Below are the code and all the weights of a small trained network. Each question names an input and a class and asks about switching units off, where a switched-off unit gives its printed mean instead of its output.

import numpy as np


def w(rows, s, z=0):
    codes = np.array(rows[::2]) - 128.0
    scale = np.full(codes.shape[1], s)
    scale[-1] = z or s
    return codes * scale


def norm(h):
    return h / np.sqrt((h * h).mean(-1, keepdims=True) + 1e-5)


def f(y):
    return y / 2 * (1 + np.tanh(0.7978845608 * (y + 0.044715 * y**3)))


def log_softmax(a):
    a = a - a.max(-1, keepdims=True)
    return a - np.log(np.exp(a).sum(-1, keepdims=True))


def net(x, mask):
    res = np.array(x, float).reshape(1, 6) / 4 @ E
    u = 0
    for l in range(2):
        y = f(norm(res) @ A[l][:, :-1].T + A[l][:, -1])
        res = res + np.where(mask[u : u + 3], y, B[l][:, -1]) @ B[l][:, :-1]
        u += 3
    return log_softmax(norm(res)[-1] @ U[:, :-1].T + U[:, -1])


A, B = {}, {}
E = w([
[206,165,164,181,120,213,172,169,88,121,112,170],'x0',
[130,152,104,96,58,154,80,93,147,129,162,129],'x1',
[85,145,37,88,173,116,189,87,111,179,152,191],'x2',
[123,175,93,136,195,96,93,162,138,57,83,94],'x3',
[130,2,240,184,109,138,151,149,142,236,38,101],'x4',
[111,58,59,83,134,167,123,167,111,143,81,153],'x5',
],0.0083)
A[0] = w([
[196,145,168,101,123,230,200,49,61,218,100,179,255],'0.n1',
[118,96,208,181,99,118,136,157,85,1,194,30,125],'0.n2',
[178,106,40,16,26,104,35,203,142,96,79,112,95],'0.n3',
],0.0054,0.0022)
B[0] = w([
[124,35,202,142,65,110,150,154,81,122,103,90,253],'0.n1',
[247,193,118,75,75,123,102,193,245,189,189,88,210],'0.n2',
[148,87,129,80,101,109,94,71,96,51,83,225,208],'0.n3',
],0.011,0.0046)
A[1] = w([
[139,118,159,117,153,26,124,137,155,61,150,94,10],'1.n1',
[168,128,107,104,138,91,175,254,132,116,75,147,172],'1.n2',
[22,118,89,97,121,42,136,130,140,170,181,178,115],'1.n3',
],0.0064,0.0013)
B[1] = w([
[184,180,110,16,182,111,131,109,88,153,62,255,195],'1.n1',
[96,134,71,73,73,50,68,183,134,83,88,177,253],'1.n2',
[109,92,102,118,163,175,228,37,92,178,171,44,248],'1.n3',
],0.0099,0.0031)
U = w([
[89,177,105,86,165,148,129,27,71,49,210,173,198],'0',
[103,138,177,224,184,186,120,205,178,77,116,148,3],'1',
[56,94,121,229,161,133,149,99,151,174,109,3,104],'2',
[92,48,71,91,111,67,36,215,109,23,11,212,226],'3',
[94,148,50,242,164,156,201,209,55,85,181,145,49],'4',
[187,189,197,196,13,137,28,229,205,122,159,43,108],'5',
[183,198,144,106,176,69,67,160,179,114,133,117,25],'6',
[115,15,222,194,7,157,182,207,61,213,90,102,251],'7',
],0.0071,0.0036)

Each question gives the input, the list of numbers given to net, and the class t.
The units are the neurons (one row each of A and B). Each row of codes is followed by its name. A weight is (code - 128) times the scale printed after its matrix; where a second scale follows, it is the last column's (A, B and U).
mask holds one flag per neuron, layer by layer. A switched-off neuron (its flag False) gives its mean, the last column of its row in B, instead of its output. The means were averaged over made-up inputs and are rounded, as every weight is.
A unit's drop is (log p(t) with every unit on - log p(t) with that unit switched off) / (log p(t) with every unit on - log p(t) with every unit switched off).
The circuit of an input: a set's keep is (log p(t) with only the set's units on - log p(t) with every unit switched off) / (log p(t) with every unit on - log p(t) with every unit switched off). Starting from all 6 units, units are removed one at a time, each time the one whose removal leaves the highest keep (on an exact tie, the one counted first), for as long as the keep stays at least 0.8.
units of the circuit, in order: the units of the circuit, biggest drop first
most important unit: the unit with the biggest drop
top k neurons: the k neurons with the biggest drops, biggest first
top k neurons in layer l: the k neurons of layer l with the biggest drops, biggest first
input [2,4,-7,7,-1,2], class 6: top 3 neurons -> 0.n2, 0.n1, 1.n1
input [-5,-6,6,-2,5,2], class 2: top neuron in layer 1 -> 1.n3
input [-7,1,2,1,6,0], class 2: units of the circuit, in order -> 0.n1, 1.n3
input [-5,-3,5,-2,5,-7], class 2: top 2 neurons in layer 1 -> 1.n3, 1.n2
input [-6,3,0,4,-2,0], class 0: top 4 neurons -> 1.n3, 1.n2, 0.n1, 0.n2
input [-5,6,-3,0,3,0], class 3: top 2 neurons -> 0.n3, 1.n3
input [-8,-7,-7,-4,3,-7], class 5: top 2 neurons in layer 0 -> 0.n2, 0.n3
input [-2,0,5,5,2,0], class 2: top 2 neurons -> 1.n3, 0.n3
input [-6,-6,-7,-5,-1,-3], class 5: top 2 neurons in layer 0 -> 0.n2, 0.n3
input [-2,7,3,8,0,2], class 0: top 2 neurons in layer 1 -> 1.n2, 1.n3
input [8,-5,5,-1,-6,3], class 3: top 2 neurons in layer 1 -> 1.n2, 1.n3
input [-6,8,8,-8,-1,0], class 2: top 2 neurons -> 1.n3, 1.n1
input [6,-6,-2,1,1,-4], class 5: top 2 neurons in layer 0 -> 0.n2, 0.n3
input [-7,-3,1,5,5,-7], class 6: most important unit -> 1.n1
input [7,-7,7,-1,-4,3], class 3: top 2 neurons in layer 1 -> 1.n2, 1.n3
